Here is a tiny trained network, its code and every weight. The questions are about switching its units off for an input and a class, where a switched-off unit gives its printed mean instead of its output.

import numpy as np


def w(rows, s, z=0):
    codes = np.array(rows[::2]) - 128.0
    scale = np.full(codes.shape[1], s)
    scale[-1] = z or s
    return codes * scale


def f(y):
    return y / 2 * (1 + np.tanh(0.7978845608 * (y + 0.044715 * y**3)))


def log_softmax(a):
    a = a - a.max(-1, keepdims=True)
    return a - np.log(np.exp(a).sum(-1, keepdims=True))


def net(x, mask):
    res = np.array(x, float).reshape(1, 8) / 4 @ E
    y = f(res @ A[0][:, :-1].T + A[0][:, -1])
    res = res + np.where(mask, y, B[0][:, -1]) @ B[0][:, :-1]
    return log_softmax(res[-1] @ U[:, :-1].T + U[:, -1])


A, B = {}, {}
E = w([
[128,129,127],'x0',
[63,1,101],'x1',
[123,156,4],'x2',
[128,129,127],'x3',
[131,125,127],'x4',
[121,125,124],'x5',
[126,127,127],'x6',
[128,131,126],'x7',
],0.0069)
A[0] = w([
[96,123,61,15],'neuron 1',
[39,76,99,74],'neuron 2',
[62,41,132,80],'neuron 3',
[117,81,245,2],'neuron 4',
[148,129,50,152],'neuron 5',
[134,138,35,104],'neuron 6',
[150,91,216,66],'neuron 7',
[117,148,40,30],'neuron 8',
],0.012,0.0062)
B[0] = w([
[182,118,117,134],'neuron 1',
[150,238,103,216],'neuron 2',
[167,191,59,252],'neuron 3',
[196,83,139,222],'neuron 4',
[110,63,175,255],'neuron 5',
[146,41,192,244],'neuron 6',
[153,67,115,212],'neuron 7',
[254,25,214,181],'neuron 8',
],0.0081,0.0031)
U = w([
[171,4,230,2],'0',
[52,130,146,217],'1',
[50,128,142,195],'2',
[1,116,183,192],'3',
[196,236,50,40],'4',
],0.0093,0.0069)

Each question gives the input, the list of numbers given to net, and the class t.
The units are the neurons (one row each of A and B). Each row of codes is followed by its name. A weight is (code - 128) times the scale printed after its matrix; where a second scale follows, it is the last column's (A, B and U).
mask holds one flag per neuron, in row order. A switched-off neuron (its flag False) gives its mean, the last column of its row in B, instead of its output. The means were averaged over made-up inputs and are rounded, as every weight is.
A unit's drop is (log p(t) with every unit on - log p(t) with that unit switched off) / (log p(t) with every unit on - log p(t) with every unit switched off).
The circuit of an input: a set's keep is (log p(t) with only the set's units on - log p(t) with every unit switched off) / (log p(t) with every unit on - log p(t) with every unit switched off). Starting from all 8 units, units are removed one at a time, each time the one whose removal leaves the highest keep (on an exact tie, the one counted first), for as long as the keep stays at least 0.8.
circuit, biggest first: the units of the circuit, biggest drop first
k most important neurons: the k neurons with the biggest drops, biggest first
drop when u is switched off: that unit's drop, to one decimal
input [-6,5,8,-5,0,7,5,1], class 0: circuit, biggest first : [neuron 8]
input [2,6,8,-7,-6,2,-3,1], class 0: 3 most important neurons : [neuron 8; neuron 6; neuron 5]
input [0,7,5,6,6,4,-3,6], class 4: 2 most important neurons : [neuron 2; neuron 3]
input [2,-6,8,7,8,-2,2,2], class 0: circuit, biggest first : [neuron 8; neuron 6]
input [6,-1,7,4,-2,3,-5,-2], class 0: circuit, biggest first : [neuron 8; neuron 6]
input [-4,8,-5,3,1,-7,4,-1], class 4: circuit, biggest first : [neuron 3; neuron 2]
input [-1,7,8,-3,8,2,-6,6], class 0: 3 most important neurons : [neuron 8; neuron 6; neuron 5]
input [-2,1,5,-5,0,-4,4,8], class 0: 4 most important neurons : [neuron 6; neuron 8; neuron 5; neuron 3]
input [2,-7,4,1,-7,-4,-3,6], class 3: 3 most important neurons : [neuron 3; neuron 2; neuron 5]
input [-5,5,7,5,3,0,8,8], class 0: 4 most important neurons : [neuron 8; neuron 6; neuron 5; neuron 1]
input [1,8,-7,2,-6,-7,3,-1], class 4: 2 most important neurons : [neuron 3; neuron 2]
input [5,-5,4,7,-8,-1,3,-4], class 3: 2 most important neurons : [neuron 3; neuron 2]
input [-7,-2,5,-2,2,-3,-3,-1], class 0: drop when neuron 5 is switched off : 0.2
input [7,7,5,6,-4,-2,-6,-6], class 4: drop when neuron 3 is switched off : 0.7
input [3,3,8,-3,-4,5,-6,8], class 0: drop when neuron 8 is switched off : 0.3
input [-7,8,5,5,-7,-4,3,3], class 4: drop when neuron 3 is switched off : 0.6
input [0,-4,4,3,8,-5,4,1], class 3: most important neuron : [neuron 3]
input [5,0,6,3,5,0,2,4], class 0: 2 most important neurons : [neuron 8; neuron 6]
